Below are the code and all the weights of a small trained network. Each question names an input and a target symbol and asks about switching units off, where a switched-off unit gives its printed mean instead of its output.

import numpy as np


def w(rows, s, z=0):
    codes = np.array(rows[::2]) - 128.0
    scale = np.full(codes.shape[1], s)
    scale[-1] = z or s
    return codes * scale


def f(y):
    return np.maximum(y, 0)


def softmax(a):
    e = np.exp(a - a.max(-1, keepdims=True))
    return e / e.sum(-1, keepdims=True)


def log_softmax(a):
    a = a - a.max(-1, keepdims=True)
    return a - np.log(np.exp(a).sum(-1, keepdims=True))


def net(x, mask):
    ids = ['αγδζηθλμξπστφψω'.index(c) for c in x.split()]
    T = len(ids)
    res = E[ids] + P[:T]
    u = 0
    for l in range(2):
        q, k, v = (res @ M[l].T for M in (Q, K, V))
        z = softmax(np.where(np.tri(T) > 0, q @ k.T / 2**0.5, -1e9)) @ v
        res = res + np.where(mask[u], z, O[l][:, -1]) @ O[l][:, :-1]
        u += 1
        y = f(res @ A[l][:, :-1].T + A[l][:, -1])
        res = res + np.where(mask[u : u + 8], y, B[l][:, -1]) @ B[l][:, :-1]
        u += 8
    return log_softmax(res[-1] @ U[:, :-1].T + U[:, -1])


Q, K, V, O, A, B = {}, {}, {}, {}, {}, {}
E = w([
[188,211,74,104,92],'α',
[53,172,175,186,59],'γ',
[140,173,136,220,158],'δ',
[168,170,174,139,245],'ζ',
[149,81,147,166,96],'η',
[126,63,98,136,84],'θ',
[130,63,139,126,108],'λ',
[114,139,89,172,173],'μ',
[138,198,94,208,135],'ξ',
[116,75,131,84,102],'π',
[219,118,124,92,188],'σ',
[151,130,166,133,77],'τ',
[119,127,169,158,195],'φ',
[160,158,198,142,84],'ψ',
[157,115,186,157,113],'ω',
],0.012)
P = w([
[3,151,92,107,169],'0',
[212,123,178,232,95],'1',
[205,106,158,214,96],'2',
[203,104,147,204,93],'3',
[173,115,155,152,142],'4',
[181,130,161,151,130],'5',
[174,127,160,143,128],'6',
[175,130,157,136,126],'7',
],0.0066)
Q[0] = w([
[34,86,125,178,84],'0.h0',
[244,116,115,169,138],'0.h0',
],0.011)
K[0] = w([
[4,224,67,139,27],'0.h0',
[83,78,124,2,255],'0.h0',
],0.0067)
V[0] = w([
[119,57,66,2,174],'0.h0',
[83,5,240,98,146],'0.h0',
],0.0056)
O[0] = w([
[115,38,51,21,214,2],'0.h0',
[108,106,252,54,253,127],'0.h0',
],0.0049,0.0017)
A[0] = w([
[117,109,254,89,42,190],'0.n0',
[228,183,121,86,98,141],'0.n1',
[205,126,181,185,55,81],'0.n2',
[29,81,45,96,120,180],'0.n3',
[102,112,189,156,83,135],'0.n4',
[121,156,183,67,183,191],'0.n5',
[186,64,95,117,90,253],'0.n6',
[93,117,160,159,77,161],'0.n7',
],0.0083,0.0043)
B[0] = w([
[75,30,24,184,2,233],'0.n0',
[208,129,133,65,159,189],'0.n1',
[93,25,121,74,141,254],'0.n2',
[65,14,54,33,116,155],'0.n3',
[124,148,52,154,82,193],'0.n4',
[156,76,191,213,158,171],'0.n5',
[185,81,164,126,53,244],'0.n6',
[71,127,78,166,64,196],'0.n7',
],0.0072,0.0051)
Q[1] = w([
[190,181,158,107,209],'1.h0',
[254,60,107,77,65],'1.h0',
],0.0098)
K[1] = w([
[254,108,174,155,144],'1.h0',
[129,192,149,5,180],'1.h0',
],0.01)
V[1] = w([
[175,255,69,215,54],'1.h0',
[168,153,238,224,156],'1.h0',
],0.0089)
O[1] = w([
[101,104,22,2,130,25],'1.h0',
[11,17,195,83,160,2],'1.h0',
],0.0088,0.0059)
A[1] = w([
[35,71,145,57,68,2],'1.n0',
[180,140,119,115,89,89],'1.n1',
[70,40,136,122,153,197],'1.n2',
[103,105,254,186,119,80],'1.n3',
[138,226,135,161,119,24],'1.n4',
[106,61,175,152,103,183],'1.n5',
[132,231,172,176,197,130],'1.n6',
[217,174,155,141,108,114],'1.n7',
],0.0098)
B[1] = w([
[143,115,168,103,245,157],'1.n0',
[126,133,105,88,137,187],'1.n1',
[79,101,72,145,172,199],'1.n2',
[132,147,179,48,116,229],'1.n3',
[10,146,69,170,149,180],'1.n4',
[143,100,168,186,92,215],'1.n5',
[53,133,163,52,89,195],'1.n6',
[159,149,117,118,194,248],'1.n7',
],0.012,0.015)
U = w([
[238,163,119,18,159,81],'α',
[49,135,75,50,10,112],'γ',
[87,109,97,120,254,3],'δ',
[63,78,176,99,169,85],'ζ',
[176,126,128,208,88,155],'η',
[54,184,89,201,212,166],'θ',
[134,173,180,139,96,199],'λ',
[197,140,81,237,236,52],'μ',
[111,93,91,56,168,72],'ξ',
[66,184,143,77,143,176],'π',
[250,122,215,133,190,138],'σ',
[136,128,127,133,31,244],'τ',
[107,104,159,155,40,100],'φ',
[91,86,98,143,118,209],'ψ',
[51,82,102,231,124,108],'ω',
],0.007,0.0031)

Each question gives the input, a string of symbols that net reads in full, and the target symbol t.
The units are the heads (2 rows each of Q, K, V and O) and the neurons (one row each of A and B). Each row of codes is followed by its name. A weight is (code - 128) times the scale printed after its matrix; where a second scale follows, it is the last column's (O, A, B and U).
mask holds one flag per unit, layer by layer, with each layer's heads first. A switched-off unit (its flag False) gives its mean, the last column of its rows in O or B, instead of its output. The means were averaged over made-up inputs and are rounded, as every weight is.
A unit's drop is (log p(t) with every unit on - log p(t) with that unit switched off) / (log p(t) with every unit on - log p(t) with every unit switched off).
The circuit of an input: a set's keep is (log p(t) with only the set's units on - log p(t) with every unit switched off) / (log p(t) with every unit on - log p(t) with every unit switched off). Starting from the 12 units with the biggest drops (on a tie, the unit counted first), units are removed one at a time, each time the one whose removal leaves the highest keep (on an exact tie, the one counted first), for as long as the keep stays at least 0.8.
circuit, biggest first: the units of the circuit, biggest drop first
most important unit: the unit with the biggest drop
k most important neurons: the k neurons with the biggest drops, biggest first
k most important neurons of layer l: the k neurons of layer l with the biggest drops, biggest first
input δ δ θ, target δ: circuit, biggest first : 1.h0, 1.n0, 0.n2, 1.n2
input ζ π φ ψ μ δ δ η, target ζ: most important unit : 1.h0
input ω σ ω ζ ψ, target ω: 2 most important neurons of layer 0 : 0.n2, 0.n0
input ξ θ λ φ π λ μ ψ, target ξ: circuit, biggest first : 1.h0, 0.n2, 0.n0, 1.n0
input μ γ ξ, target θ: 3 most important neurons : 0.n3, 1.n4, 1.n6
input ζ ψ μ μ, target ω: circuit, biggest first : 1.h0, 1.n7, 1.n3
input λ ω ω μ ψ μ τ, target λ: circuit, biggest first : 0.h0, 1.h0, 0.n3, 1.n6
input α δ λ γ, target γ: circuit, biggest first : 1.h0, 0.h0
input π ξ γ σ π π λ τ, target π: 4 most important neurons : 0.n3, 1.n6, 1.n4, 1.n3
input λ η α φ ω λ τ, target λ: 4 most important neurons : 0.n3, 1.n3, 1.n4, 0.n0
input ξ φ σ θ γ γ δ ω, target ξ: 3 most important neurons : 0.n2, 1.n0, 0.n0
input θ θ δ, target π: 2 most important neurons : 1.n6, 0.n3
input ξ λ θ θ τ, target ξ: circuit, biggest first : 1.h0, 0.h0, 1.n0, 0.n0
input λ τ θ π θ η π, target λ: most important unit : 0.h0
input θ σ π φ λ, target θ: circuit, biggest first : 1.n4, 0.n3, 1.h0
input θ σ ω, target θ: circuit, biggest first : 0.n3, 1.n4, 1.h0
input ξ α ξ λ μ τ θ τ, target ξ: circuit, biggest first : 1.h0, 1.n0, 0.h0, 0.n0
input λ ξ λ α φ μ σ θ, target λ: circuit, biggest first : 0.h0, 1.h0, 0.n3, 1.n6
input α μ δ θ δ θ ζ ψ, target α: circuit, biggest first : 1.h0, 0.n3, 0.h0
input ξ θ μ ζ ψ λ, target ξ: 2 most important neurons of layer 0 : 0.n2, 0.n0
input α ζ π μ τ λ, target α: 2 most important neurons : 0.n3, 0.n2
input ζ γ γ α ψ, target ζ: 3 most important neurons of layer 0 : 0.n5, 0.n2, 0.n0
